Below is a small trained network, with its code and all its weights. Each question gives an input and a class and asks what happens when units are switched off, that is, made to give their printed mean instead of their output.

import numpy as np


def w(rows, s, z=0):
    codes = np.array(rows[::2]) - 128.0
    scale = np.full(codes.shape[1], s)
    scale[-1] = z or s
    return codes * scale


def norm(h):
    return h / np.sqrt((h * h).mean(-1, keepdims=True) + 1e-5)


def f(y):
    return np.maximum(y, 0)


def log_softmax(a):
    a = a - a.max(-1, keepdims=True)
    return a - np.log(np.exp(a).sum(-1, keepdims=True))


def net(x, mask):
    res = np.array(x, float).reshape(1, 7) / 4 @ E
    u = 0
    for l in range(3):
        y = f(norm(res) @ A[l][:, :-1].T + A[l][:, -1])
        res = res + np.where(mask[u : u + 3], y, B[l][:, -1]) @ B[l][:, :-1]
        u += 3
    return log_softmax(norm(res)[-1] @ U[:, :-1].T + U[:, -1])


A, B = {}, {}
E = w([
[189,116,18,202,116,121,141,117,178,73,99,104],'x0',
[71,175,123,110,169,163,101,131,76,153,176,105],'x1',
[132,182,67,142,169,86,115,100,74,159,238,179],'x2',
[54,88,135,76,170,134,102,72,168,2,96,75],'x3',
[113,118,66,153,181,171,42,197,110,162,206,137],'x4',
[132,168,33,11,62,55,113,131,95,95,65,156],'x5',
[176,78,116,158,63,176,145,119,87,175,70,89],'x6',
],0.0074)
A[0] = w([
[108,163,193,65,152,119,188,159,135,117,138,146,251],'0.n1',
[126,172,156,78,175,90,112,3,84,116,150,131,186],'0.n2',
[129,186,64,95,167,102,139,143,63,111,129,106,206],'0.n3',
],0.0079,0.0022)
B[0] = w([
[26,197,170,104,48,47,127,143,172,178,109,201,250],'0.n1',
[82,145,53,73,1,75,112,113,32,223,87,155,254],'0.n2',
[105,73,115,137,107,61,49,107,136,161,124,216,252],'0.n3',
],0.0083,0.0045)
A[1] = w([
[84,90,190,138,112,102,126,89,140,93,216,92,182],'1.n1',
[157,131,59,151,144,152,104,107,108,146,97,47,113],'1.n2',
[103,82,149,253,152,54,188,109,167,137,137,130,254],'1.n3',
],0.0074,0.00098)
B[1] = w([
[106,213,90,129,181,165,181,145,110,198,104,192,186],'1.n1',
[122,169,136,29,107,48,152,176,74,64,182,119,210],'1.n2',
[112,192,134,138,123,179,162,183,254,96,146,195,253],'1.n3',
],0.0093,0.0044)
A[2] = w([
[91,109,135,150,103,148,140,156,70,149,110,140,2],'2.n1',
[131,164,166,113,112,113,216,144,2,151,135,143,167],'2.n2',
[117,127,141,133,143,111,181,132,137,170,213,95,106],'2.n3',
],0.0071,0.0016)
B[2] = w([
[78,137,29,150,103,180,218,95,80,144,156,10,174],'2.n1',
[140,84,46,162,81,161,114,123,49,95,20,92,255],'2.n2',
[203,226,153,172,154,79,42,142,61,97,149,174,173],'2.n3',
],0.011,0.0044)
U = w([
[159,71,78,159,77,231,142,97,37,226,37,32,141],'0',
[90,59,73,50,207,125,56,50,114,80,146,64,28],'1',
[175,219,113,196,230,215,53,161,95,184,183,178,111],'2',
[196,66,131,185,109,188,219,128,248,54,77,87,85],'3',
[113,222,31,76,50,52,74,135,45,200,92,206,254],'4',
[30,210,191,132,179,225,189,144,221,121,73,144,107],'5',
[130,56,198,59,151,136,97,3,202,89,55,49,20],'6',
],0.0078,0.004)

Each question gives the input, the list of numbers given to net, and the class t.
The units are the neurons (one row each of A and B). Each row of codes is followed by its name. A weight is (code - 128) times the scale printed after its matrix; where a second scale follows, it is the last column's (A, B and U).
mask holds one flag per neuron, layer by layer. A switched-off neuron (its flag False) gives its mean, the last column of its row in B, instead of its output. The means were averaged over made-up inputs and are rounded, as every weight is.
A unit's drop is (log p(t) with every unit on - log p(t) with that unit switched off) / (log p(t) with every unit on - log p(t) with every unit switched off).
The circuit of an input: a set's keep is (log p(t) with only the set's units on - log p(t) with every unit switched off) / (log p(t) with every unit on - log p(t) with every unit switched off). Starting from all 9 units, units are removed one at a time, each time the one whose removal leaves the highest keep (on an exact tie, the one counted first), for as long as the keep stays at least 0.8.
circuit, biggest first: the units of the circuit, biggest drop first
unit that matters most: the unit with the biggest drop
top k neurons: the k neurons with the biggest drops, biggest first
top k neurons in layer l: the k neurons of layer l with the biggest drops, biggest first
input [2,-4,3,-1,6,-4,2], class 2: top 2 neurons in layer 0 -> (0.n2 0.n1)
input [-3,-8,-1,-1,3,-4,0], class 3: top 2 neurons -> (1.n3 0.n1)
input [-8,8,6,6,-6,-7,-1], class 4: top 2 neurons in layer 0 -> (0.n2 0.n1)
input [-8,0,-3,-4,0,3,5], class 0: circuit, biggest first -> (2.n2 2.n1)
input [1,1,-8,-1,-3,4,-4], class 6: circuit, biggest first -> (0.n2 1.n1)
input [8,-6,2,2,0,6,2], class 3: circuit, biggest first -> (0.n2)
input [-6,-6,-1,-6,-5,-6,6], class 5: circuit, biggest first -> (1.n3 0.n2)
input [-8,-5,-3,7,8,2,3], class 5: circuit, biggest first -> (0.n2 2.n2)
input [2,-6,5,-2,1,0,-1], class 2: circuit, biggest first -> (0.n2 0.n1 1.n3)
input [-6,-8,-5,-6,-4,-5,8], class 3: circuit, biggest first -> (0.n2 1.n3)
input [0,-3,7,-2,0,-4,5], class 2: top 2 neurons -> (0.n2 1.n3)
input [5,7,-3,-4,-3,-2,-8], class 5: circuit, biggest first -> (1.n3 0.n2)
input [4,3,-1,4,1,3,2], class 1: circuit, biggest first -> (0.n2 0.n1)
input [-8,-3,0,6,-7,-3,-4], class 4: circuit, biggest first -> (0.n2)
input [-7,2,-7,3,8,6,7], class 0: top 2 neurons -> (2.n1 1.n3)
input [2,2,-1,7,7,5,-2], class 1: top 2 neurons -> (0.n1 1.n1)
input [-6,1,6,3,1,-2,7], class 0: top 2 neurons -> (2.n2 2.n1)
input [2,0,2,-3,-4,0,3], class 0: top 2 neurons -> (0.n3 0.n1)
input [6,5,0,4,8,0,4], class 1: top 2 neurons -> (0.n2 0.n1)
input [1,0,-7,-5,-7,5,4], class 0: unit that matters most -> 1.n3
input [0,-5,-5,-8,2,-5,-1], class 5: top 3 neurons -> (1.n3 2.n2 0.n2)
input [8,2,-6,6,7,5,3], class 1: top 2 neurons -> (0.n2 0.n1)
input [3,-4,0,-7,-4,-7,0], class 3: top 2 neurons in layer 0 -> (0.n1 0.n2)
